Below is a small trained network, with its code and all its weights. Each question gives an input and a target symbol and asks what happens when units are switched off, that is, made to give their printed mean instead of their output.

import numpy as np


def w(rows, s, z=0):
    codes = np.array(rows[::2]) - 128.0
    scale = np.full(codes.shape[1], s)
    scale[-1] = z or s
    return codes * scale


def f(y):
    return y / 2 * (1 + np.tanh(0.7978845608 * (y + 0.044715 * y**3)))


def softmax(a):
    e = np.exp(a - a.max(-1, keepdims=True))
    return e / e.sum(-1, keepdims=True)


def log_softmax(a):
    a = a - a.max(-1, keepdims=True)
    return a - np.log(np.exp(a).sum(-1, keepdims=True))


def net(x, mask):
    ids = ['ΓΘΠΩαβεζηλμξτφ'.index(c) for c in x.split()]
    T = len(ids)
    res = E[ids] + P[:T]
    r = res
    for j in range(3):
        rows = slice(3 * j, 3 * j + 3)
        q, k, v = (r @ M[0][rows].T for M in (Q, K, V))
        z = softmax(np.where(np.tri(T) > 0, q @ k.T / 3**0.5, -1e9)) @ v
        o = O[0][rows]
        res = res + np.where(mask[j], z, o[:, -1]) @ o[:, :-1]
    y = f(res @ A[0][:, :-1].T + A[0][:, -1])
    res = res + np.where(mask[3:27], y, B[0][:, -1]) @ B[0][:, :-1]
    return log_softmax(res[-1] @ U[:, :-1].T + U[:, -1])


Q, K, V, O, A, B = {}, {}, {}, {}, {}, {}
E = w([
[127,165,66,153,162,121,98,151,125,185,80],'Γ',
[192,107,95,152,42,79,177,121,149,90,118],'Θ',
[139,135,108,98,140,115,162,181,131,170,161],'Π',
[140,112,120,140,237,108,102,95,116,160,54],'Ω',
[188,40,165,82,100,88,152,128,95,144,128],'α',
[131,113,202,252,68,200,137,195,222,125,149],'β',
[126,136,99,115,138,120,137,199,104,163,127],'ε',
[111,127,115,162,197,120,108,131,61,130,10],'ζ',
[133,136,102,109,134,116,153,191,118,167,142],'η',
[150,104,125,121,181,107,107,150,79,178,101],'λ',
[133,113,184,137,164,97,106,165,137,108,222],'μ',
[115,160,151,123,197,101,92,105,230,146,123],'ξ',
[134,152,93,114,136,113,122,185,148,185,138],'τ',
[71,167,94,176,123,90,173,181,121,84,122],'φ',
],0.022)
P = w([
[151,72,28,105,134,146,87,173,135,139,125],'0',
[252,126,112,139,123,118,80,214,127,101,74],'1',
[212,126,117,142,125,119,92,186,116,114,98],'2',
[179,126,124,145,124,117,104,164,110,122,108],'3',
[151,124,130,147,124,112,111,146,108,129,115],'4',
[133,127,138,147,127,111,120,135,114,132,122],'5',
[118,128,146,141,127,108,129,126,116,135,127],'6',
[106,133,154,137,127,108,137,121,119,135,133],'7',
[94,136,161,134,128,106,146,115,124,141,140],'8',
[85,141,168,127,132,105,157,111,127,144,148],'9',
[77,146,169,123,136,103,167,105,133,143,149],'10',
[73,155,175,117,142,102,182,101,140,145,159],'11',
[65,164,183,111,149,103,199,97,145,151,169],'12',
],0.016)
Q[0] = w([
[137,104,166,152,92,140,187,102,99,15,138],'h1',
[91,136,141,168,85,64,133,238,246,104,115],'h1',
[156,113,151,102,181,128,51,74,245,132,133],'h1',
[134,139,104,170,105,73,154,110,136,109,138],'h2',
[114,126,118,130,107,117,100,65,160,107,147],'h2',
[100,128,146,115,151,189,101,122,151,76,162],'h2',
[150,129,104,101,90,175,149,92,139,141,97],'h3',
[143,109,156,131,162,111,123,186,111,113,134],'h3',
[103,158,103,123,117,125,130,167,120,112,112],'h3',
],0.012)
K[0] = w([
[105,11,170,152,80,163,204,172,137,2,133],'h1',
[106,126,154,244,57,216,157,220,225,197,179],'h1',
[166,69,165,227,204,147,57,84,224,205,164],'h1',
[118,171,132,63,126,44,205,115,116,130,97],'h2',
[150,201,139,73,121,124,112,94,163,122,122],'h2',
[101,140,110,50,170,61,69,130,104,42,158],'h2',
[168,95,74,114,93,112,172,100,113,127,113],'h3',
[134,65,108,131,167,149,105,156,124,146,146],'h3',
[98,170,71,165,144,130,147,182,116,113,122],'h3',
],0.0087)
V[0] = w([
[113,82,59,158,147,173,52,197,62,113,41],'h1',
[142,159,137,95,204,40,176,77,132,105,101],'h1',
[75,219,67,176,130,145,188,119,223,118,60],'h1',
[152,191,126,84,158,110,78,95,53,32,211],'h2',
[162,123,3,62,87,141,210,158,76,193,69],'h2',
[166,46,114,137,127,109,77,40,150,166,62],'h2',
[148,107,99,236,25,194,185,119,222,200,80],'h3',
[133,30,70,173,20,50,234,130,77,55,86],'h3',
[85,106,111,221,79,132,92,92,157,2,142],'h3',
],0.0071)
O[0] = w([
[129,130,159,98,100,121,177,104,186,130,179,230],'h1',
[83,129,147,114,64,114,79,192,111,115,157,63],'h1',
[223,110,134,105,69,139,112,167,150,159,157,123],'h1',
[59,155,143,85,83,103,70,146,35,138,118,83],'h2',
[194,69,162,95,58,115,62,186,187,141,88,118],'h2',
[154,180,111,139,66,132,158,219,138,189,181,87],'h2',
[33,80,166,196,171,43,133,75,61,200,146,3],'h3',
[38,194,145,90,254,158,95,146,117,52,135,114],'h3',
[128,78,158,65,169,184,139,124,65,137,145,129],'h3',
],0.0085,0.0045)
A[0] = w([
[118,92,136,78,119,153,84,154,136,157,171,40],'n1',
[171,140,115,153,121,152,134,97,101,116,130,108],'n2',
[31,145,147,124,151,131,128,96,97,123,155,116],'n3',
[124,142,104,157,133,143,116,114,133,132,51,104],'n4',
[98,148,102,147,127,126,141,98,124,108,108,129],'n5',
[157,128,121,102,67,151,79,133,155,159,95,68],'n6',
[132,109,90,109,69,112,124,133,113,108,124,160],'n7',
[158,119,145,124,119,144,68,120,78,147,80,135],'n8',
[3,146,139,112,158,162,137,82,88,153,137,58],'n9',
[109,146,93,155,121,172,77,162,120,138,89,85],'n10',
[107,153,149,148,146,122,129,121,170,128,132,76],'n11',
[94,110,104,85,145,102,121,108,124,142,171,114],'n12',
[136,103,156,153,75,142,117,154,135,102,134,118],'n13',
[147,118,122,98,133,106,152,116,131,129,157,111],'n14',
[154,96,164,120,162,130,113,133,118,153,140,17],'n15',
[143,125,102,95,129,135,107,133,101,121,93,152],'n16',
[172,120,115,124,42,133,102,138,144,125,116,84],'n17',
[152,123,80,117,112,156,157,109,108,118,116,168],'n18',
[136,127,146,89,87,135,129,139,115,128,122,215],'n19',
[88,143,160,128,158,107,135,139,113,102,139,119],'n20',
[131,136,147,151,120,96,158,102,111,157,128,44],'n21',
[143,141,91,96,125,143,85,151,142,122,125,192],'n22',
[139,113,109,92,102,123,85,160,110,108,124,25],'n23',
[33,138,116,96,155,155,146,88,92,167,116,1],'n24',
],0.021,0.009)
B[0] = w([
[153,116,103,89,142,126,92,143,105,118,121,147],'n1',
[102,139,105,108,122,116,149,113,137,139,159,153],'n2',
[68,112,69,85,100,136,97,153,131,103,101,192],'n3',
[130,104,122,104,151,132,104,128,121,112,151,137],'n4',
[141,114,154,135,128,123,108,136,146,138,155,152],'n5',
[135,168,159,151,112,132,167,92,131,92,167,224],'n6',
[171,137,157,134,152,143,106,133,148,126,130,178],'n7',
[155,84,90,90,164,144,98,184,138,132,106,136],'n8',
[252,173,155,110,147,75,156,137,111,162,95,178],'n9',
[165,48,79,72,172,128,101,179,115,126,101,131],'n10',
[144,143,119,118,111,158,128,141,115,79,138,155],'n11',
[148,142,162,140,127,115,101,134,120,139,109,152],'n12',
[140,118,147,99,141,115,136,120,115,130,123,207],'n13',
[121,121,123,148,125,150,104,146,134,129,93,179],'n14',
[128,146,103,143,109,137,126,117,108,97,97,139],'n15',
[119,126,150,126,92,103,122,134,149,119,138,144],'n16',
[82,108,88,103,140,134,97,156,103,142,111,254],'n17',
[139,89,128,96,161,127,122,149,115,153,137,149],'n18',
[110,137,128,174,139,107,111,118,126,132,123,200],'n19',
[141,139,122,150,97,142,159,100,125,153,146,199],'n20',
[112,101,126,114,99,98,109,150,105,138,122,152],'n21',
[132,105,166,152,134,107,109,114,128,157,103,226],'n22',
[109,132,61,114,121,172,155,105,99,129,170,160],'n23',
[30,83,144,191,135,193,104,113,155,111,167,150],'n24',
],0.015,0.013)
U = w([
[106,107,145,123,149,110,73,157,124,142,108,212],'Γ',
[135,155,209,178,122,108,153,91,137,147,144,222],'Θ',
[7,138,104,144,105,149,115,108,153,109,120,253],'Π',
[135,164,113,82,105,104,141,137,116,135,117,103],'Ω',
[135,130,121,136,134,143,130,150,146,105,140,45],'α',
[125,129,81,165,168,106,138,109,120,121,119,55],'β',
[128,125,126,132,130,132,124,134,136,110,138,35],'ε',
[132,132,122,131,127,140,127,138,142,116,138,47],'ζ',
[127,128,128,131,131,123,124,135,133,104,140,20],'η',
[130,127,127,128,126,124,123,144,138,112,151,14],'λ',
[119,130,124,91,168,149,153,111,146,141,136,152],'μ',
[116,104,119,123,116,106,141,126,125,145,148,50],'ξ',
[125,122,125,132,122,125,125,129,134,113,136,32],'τ',
[124,133,131,128,150,163,131,111,129,119,111,95],'φ',
],0.011,0.0057)

Each question gives the input, a string of symbols that net reads in full, and the target symbol t.
The units are the heads (3 rows each of Q, K, V and O) and the neurons (one row each of A and B). Each row of codes is followed by its name. A weight is (code - 128) times the scale printed after its matrix; where a second scale follows, it is the last column's (O, A, B and U).
mask holds one flag per unit, heads first, then neurons. A switched-off unit (its flag False) gives its mean, the last column of its rows in O or B, instead of its output. The means were averaged over made-up inputs and are rounded, as every weight is.
A unit's drop is (log p(t) with every unit on - log p(t) with that unit switched off) / (log p(t) with every unit on - log p(t) with every unit switched off).
The circuit of an input: a set's keep is (log p(t) with only the set's units on - log p(t) with every unit switched off) / (log p(t) with every unit on - log p(t) with every unit switched off). Starting from the 12 units with the biggest drops (on a tie, the unit counted first), units are removed one at a time, each time the one whose removal leaves the highest keep (on an exact tie, the one counted first), for as long as the keep stays at least 0.8.
circuit, biggest first: the units of the circuit, biggest drop first
unit that matters most: the unit with the biggest drop
top k neurons: the k neurons with the biggest drops, biggest first
heads that matter: for each layer, one digit per head in row order, 1 if its drop is at least 0.15 and else 0, layers parted by /
input ξ μ α μ α, target Θ: unit that matters most => h1
input μ Γ μ μ μ Θ Θ Γ, target Θ: circuit, biggest first => h1, n6, h2
input Ω ζ μ Ω, target Θ: heads that matter => 110
input ζ μ μ Γ ζ Θ φ μ α φ ζ, target Θ: heads that matter => 110
input μ μ ξ φ Θ φ ζ φ Ω Θ α, target Γ: heads that matter => 010
input τ μ Θ φ Θ μ λ Γ ε ε, target Θ: heads that matter => 001
input α μ ζ μ μ ξ λ Γ μ Γ φ ε, target Γ: circuit, biggest first => h1, n1, n20
input α Π μ Θ μ, target Θ: circuit, biggest first => h1, h3, n17, n3
input φ Θ α ε α μ Θ Ω α ξ, target Γ: top 2 neurons => n10, n17
input μ φ τ μ φ Θ μ η φ Θ φ, target Ω: top 2 neurons => n9, n3
input β Θ μ, target β: heads that matter => 101
input ξ Θ μ α μ μ ξ ζ μ τ Θ Γ, target Γ: circuit, biggest first => h1, n10
input ζ Π μ α φ μ φ, target Θ: circuit, biggest first => h1, h3, n17, n3
input Ω α μ ε μ Ω, target Θ: circuit, biggest first => n6, n3, h2, h3
input η Θ Π μ Θ Θ, target Π: circuit, biggest first => h3, h2, n9
input ξ Ω φ μ Θ μ μ Ω μ ξ φ Θ ε, target Γ: heads that matter => 101
input ε ε Θ λ Γ τ μ μ μ ξ φ λ, target Θ: unit that matters most => n6
input Θ Θ μ ξ Θ Θ, target Ω: top 3 neurons => n9, n3, n20
input Π μ α Θ ξ μ Θ μ μ ξ μ μ ζ, target Γ: top 2 neurons => n8, n20
input Θ ξ μ μ Θ μ ξ, target Θ: circuit, biggest first => h3, n6
input ζ μ φ Ω φ ξ φ μ μ Θ ξ, target Θ: top 2 neurons => n3, n17
input τ λ λ Θ Θ Ω τ, target Θ: circuit, biggest first => n6, h2
input α μ μ β τ, target μ: circuit, biggest first => h2, n18
input β φ μ, target β: circuit, biggest first => n15, h1, h3
input φ μ φ φ μ ξ Π Θ μ μ μ μ, target Ω: unit that matters most => n9
input Θ μ Θ, target Θ: top 3 neurons => n17, n3, n20
input μ ζ α φ μ η ε Π, target Γ: heads that matter => 010
input μ φ τ φ μ μ ε ζ τ, target Θ: unit that matters most => n17
input ζ α φ Θ μ Θ τ Γ μ Π, target Γ: heads that matter => 110
